Z371: [ -4  -5 -10 -66 -40 -25 -44  36 -43   6 -13  19  63  35  20 -18 -23 -17
  34]
Z533: [-24  17   3 -18 -26  -9 -40  21 -25 -22  -5 -10  19  35   4  22  -6 -57
  32]
Z70: [-33   5  27  39  25 -23  21  15  30 -52  13 -47 -44 -38 -22  21  28 -30
 -30]
Z442: [-46 -37  28 -15 -24 -72 -24  52  20 -51  -1 -42  -4  17  -6  21  24  18
  25]
Z814: [-28 -40  31   8 -27 -32 -43  34 -43  -4 -31 -36 -47  43 -10  21  22   0
  30]
Z467: [-34 -44  18 -59  16 -93  22  52  20 -24  14   4  74 -46  37   5  43  32
 -39]
Z329: [-60 -35  32  26  16 -68  13  43   1 -40  20 -47 -14 -31   7  39  59   2
 -17]
Z314: [ 17  20  -3 -18  27 -16  20  17  28 -28   7  13  41 -31  14 -27 -16 -19
 -36]
Z735: [-16  18 -18 -17 -30   6 -23   8 -28  34  -7  19  44  41  19  11  -1  -8
  36]
Z661: [-38 -54  43   0 -13 -54 -30  48 -31 -29 -17 -45 -27  22  -8  22  55   9
  17]
Z706: [-38 -54  43   0 -13 -54 -30  48 -31 -29 -17 -45 -27  22  -8  22  55   9
  -2]
[-34 -44  18 -59  16 -93  22  52  20 -24  14   4  74 -46  37   5  43  32
 -39] -> Z467
[-40  21 -25 -22  -5 -10  19  35] -> Z533

Z592: [  4  -7 -19 -46 -21 -21  10 -26 -16  -9 -19  -2]
Z323: [  4   0  39 -64  -7 -73  60 -41 -68 -51 -76  61]
Z134: [ -7  35  -4  -9 -16 -21 -46 -26 -21  10 -74  46]
[-7 35 -4 -9] -> Z134
[-16 -21 -46 -26 -21] -> Z134
[-46 -21 -21  10 -26 -16  -9] -> Z592
[ 60 -41 -68 -51] -> Z323
[-46 -21 -21  10] -> Z592
[ 39 -64  -7 -73  60] -> Z323

Z988: [-35   0 -67  -4  19  -4]
Z352: [ 44 -35  -1 -67  -4  19]
Z67: [ 19 -44   5 -49  89   6]
Z298: [ 19 -44   5 -51  60  23]
Z189: [ -7 -39  29  47  72 -13]
Z341: [ -2 -29   3  -4  15  25]
Z421: [ 63   9  56 -31  63  27]
Z831: [ -7 -39  29  47  72 -40]
[19 -4] -> Z988
[-35  -1 -67  -4] -> Z352
[-35  -1] -> Z352
[ 44 -35  -1 -67] -> Z352
[63  9] -> Z421

Z312: [ -2 -11   1  -6   7   1]
Z361: [ 61   0  45 -48   0  40]
Z711: [ 5 -3 -1 -2 -3  0]
Z687: [  2  -2  -3   0 -45   1]
[ 5 -3] -> Z711
[-1 -2 -3  0] -> Z711

Z127: [ 27  56  10 -75 -92  21]
Z567: [-26 -12 -37 -46 -60 -28]
Z373: [ -4  54  -9 -45 -60   7]
Z513: [  8  19 -53  25  57 -68]
Z969: [19  8 20 62 84 27]
Z798: [ 32 -31  58  -6 -35  43]
Z304: [ 32 -31  58  -6 -88  19]
Z429: [ 14  69 -27 -12 -16   8]
Z139: [ 49   3  25 -26 -32  41]
Z229: [ 27 -25  22  79  85  25]
[19  8] -> Z969
[-27 -12] -> Z429
[19  8 20] -> Z969
[-53  25] -> Z513

Z503: [ 57 -14  53 -16]
Z165: [40 48 42 50]
Z386: [64 70 -5 71]
Z420: [-66  54  10 -68]
Z835: [ 24 -71 -36 -19]
Z204: [ 65 -22   9  31]
Z59: [-31  17 -31   3]
Z244: [-27  33   3 -31]
[  3 -31] -> Z244
[-14  53] -> Z503
[ 65 -22] -> Z204
[ 24 -71] -> Z835

Z235: [ 24  13 -76 -79  57  75]
Z151: [-11 -11   3  64 -58 -42]
Z90: [-11 -11   3  64 -58 -78]
Z87: [ 59 -87   0 -22  28 -76]
Z524: [-44 -36  -3 -57  -8 -22]
Z586: [  5 -54 -70  43  67  -2]
Z445: [-69  48  12 -79 -10  28]
Z741: [-67 -83  75 -79 -76  57]
Z430: [ 84  13  73  60 -56  -8]
Z753: [ 78 -45  82   6  61   7]
[-11 -11   3  64 -58 -42] -> Z151
[ 13  73  60 -56] -> Z430
[-11 -11   3  64 -58 -78] -> Z90
[ 59 -87   0 -22] -> Z87
[ 75 -79 -76  57] -> Z741
[  5 -54 -70  43  67] -> Z586

Z713: [-23  37 -43  84 -67  32 -24   5  13  -7  17   0]
Z716: [-41  18 -47 -67  84  24  28  13   5 -27  61 -46]
Z856: [-41  18 -47 -67  84  24  28 -17   0  47  79  26]
[-43  84 -67] -> Z713
[ 28 -17] -> Z856
[ 5 13] -> Z713
[-41  18 -47 -67  84  24  28  13   5 -27  61 -46] -> Z716
[-67  32] -> Z713

Z61: [-24 -22  -3  29  46 -20 -13]
Z594: [ 14 -13   3  -6  24  -1   3]
Z537: [ 25 -54  10 -56  28  73  25]
Z965: [-38 -31   1  35  62 -24 -19]
Z19: [ 26   4  57  56   8 -19  45]
Z869: [ 33 -24  37 -32  42  22  30]
[-24  37 -32  42] -> Z869
[26  4 57 56] -> Z19

Z444: [ -7  -7 -13   7  -3  14 -15   6  14 -40  -5   3  11 -28   9   3  -9 -41
 -40 -10 -49  10  -4  -7   1   0   6  -4 -42 -56 -20 -35  29 -12  -6 -22]
Z749: [ 28 -38  14  -2  21  -1 -22 -20 -10 -14 -21  -8  -1  10  -8 -22 -26 -17
  -7   7 -12 -19 -22 -30 -29  -5  -6 -37  19 -21 -22  15 -26 -27 -26  -5]
Z612: [ 31 -31  28 -27  31 -21  -8   5   0  14 -26 -20   4  36   3 -20 -28  10
   2  30   6 -25 -10 -21  -3 -20   0 -37  30   5 -24  39 -26 -28 -16  27]
Z419: [  8 -10  18  13   6  -4   4 -23 -20  36  -2  -4 -26  20  -4  -2 -10  43
  46  13  53 -25 -18  -6  -8   6 -28 -19  66  48   1  44 -40  -4  -3  15]
Z375: [-55 -19 -54  27 -49 -16  16 -14  10  17 -10 -15   0  -9 -26 -16 -13   8
  13 -43  13 -35 -33   4  -2  42  37 -13   3  22  -3  -1   7  -1 -14 -17]
Z11: [-21  29  -8  -1   4  17  -7 -15 -18  12  13   7 -31   6  -4  20  23  -1
   1   5   6  17   8  11 -21   4  -2  20  27  10  14  22  -7  10  25  20]
Z113: [-25 -33 -22 -14 -25 -37  30  28  42  13 -16 -21  30  -8  -1 -36 -21  11
   8 -18  15 -29 -20 -16  44  -7  18 -21 -13  15 -20 -14   7 -14 -34 -10]
Z415: [ 18   0  11 -16  19  13  17   0  -5   1   0   3   8 -12  21  -3   0  18
  13  13  20 -10  -5  13  15 -15 -71   3 -10   7   0 -11 -32  14  -4 -13]
Z570: [-10  -7 -22  40 -13  17 -34 -41 -39 -17 -11  11 -51   1 -30   2  -6 -13
   6   5   1  -8 -23  -4 -56  37  11 -29  21 -24  -3  16  -8  -7   4 -17]
Z914: [-24  15 -28  31 -24  18 -10  -7 -17   8  15  18 -39   2 -16  24   8 -12
 -14 -16 -12  15  14  12 -31  33  31  20   6   2  14   6  20  12  27  -6]
[1 5 6] -> Z11
[ 30   5 -24] -> Z612
[ -5  13  15 -15 -71   3 -10] -> Z415
[-21  30  -8  -1] -> Z113
[-10 -49  10  -4  -7   1   0   6  -4 -42 -56] -> Z444
[ 5  6 17  8 11] -> Z11

Z545: [ 21 -20  41  22 -29 -18 -14  12 -54 -41 -10 -30]
Z842: [ 22 -46  34  25  10 -16 -20  12  30  33  10 -30]
Z141: [ 12  48  -1 -12 -34   8  18  -6 -73  10  33   4]
Z40: [ 32  30  30  16 -21  10  14  -5 -77 -18  16  -8]
Z133: [ 20 -28  40  23 -23 -18 -16  13 -28 -44 -15 -30]
Z81: [-21  53 -23 -21 -34  10  20  -9 -34  67  42  35]
Z57: [-23 -21 -34  10  19  -9 -34  67  42  35  40  32]
Z6: [-21  31 -23 -21   4  14  15 -11  48  68   5  40]
Z431: [-15 -42 -19  -7  45  -8 -19   4  55 -29 -25 -18]
Z801: [ 29  22  38  23 -26 -11   7   4 -77 -35   2 -22]
Z934: [ 11 -46  30  27  26 -12 -20  10  39 -49 -26 -29]
[-23 -21 -34  10  19  -9 -34  67  42  35  40  32] -> Z57
[10 33] -> Z141
[-23 -21 -34  10  20  -9 -34  67  42  35] -> Z81

Z730: [-65  43 -40 -60  21 -11  29  51  -2]
Z136: [ 24 -11 -67   6  56 -24   3 -12  -7]
Z479: [-16 -30 -11  54  12   6  12 -37  13]
Z111: [ 13   4 -82 -47 -48  97 -55 -43  -6]
Z836: [-30 -11  51  12   6   7  42  27  -1]
Z477: [ 19  13  17 -81  32   9 -10  18  -6]
Z626: [ 11  33  68  33 -74 -67  29  51 -10]
[ 11  33  68  33 -74 -67  29  51 -10] -> Z626
[-16 -30] -> Z479
[-30 -11  54  12   6] -> Z479
[-82 -47 -48  97 -55 -43  -6] -> Z111
[ 68  33 -74 -67  29] -> Z626

Z794: [-15  60  95  13 -91 -39   1 -55  43  27]
Z911: [-69 -23  29  92 -52  38 -69   0 -17 -17]
Z975: [-12 -20 -42 -40  78  29  30  -7  41  64]
Z115: [ 95  12 -91 -39   1 -55 -65  -7 -11 -10]
Z74: [ 39   8 -14 -77  30 -30  71  -6   1  17]
Z118: [ 40  -9   3  24 -39 -20   8  79 -54 -74]
Z754: [-25  27  34  13   6  23  -8 -10  97  83]
Z404: [-51 -36 -41  28  52  57 -50 -21  15  29]
Z225: [-91 -39   1 -57 -65  -7 -11  30 -17   2]
[ 95  12 -91 -39   1 -55 -65  -7 -11] -> Z115
[ 95  13 -91 -39   1 -55] -> Z794
[-91 -39   1 -55 -65  -7 -11] -> Z115
[-20 -42 -40  78  29] -> Z975
[-54 -74] -> Z118
[  1 -57 -65  -7 -11  30] -> Z225

Z407: [  4   3 -26  21 -93 -81]
Z137: [-56  18 -77 -15 -10  -6]
Z664: [-56  18 -77 -25 -43 -45]
Z573: [-56  18 -77 -36 -43 -45]
Z928: [ 45  32 -32 -55   1  20]
Z199: [-12  -9 -57 -24 -37 -47]
Z993: [ 21   0   2  19 -15  -9]
Z458: [ -7   6 -20 -33   2   4]
Z193: [ 18  19 -23   7   1  -4]
Z5: [ 21   0   2  19 -15 -19]
Z724: [ -1   9 -24   5  15 -10]
[ 21   0   2  19 -15 -19] -> Z5
[-15 -10  -6] -> Z137
[  9 -24   5  15 -10] -> Z724
[-15  -9] -> Z993
[ 1 20] -> Z928
[-77 -25] -> Z664

Z846: [ 27 -77 -19 -50]
Z175: [ -7  -8 -10 -38]
Z691: [ 15 -52  -7 -61]
Z496: [ 17  -9 -43  18]
Z663: [ -7  -8 -10 -32]
Z783: [-23  -8 -11 -30]
[ -7  -8 -10 -38] -> Z175
[ -7  -8 -10 -32] -> Z663
[ -7 -61] -> Z691

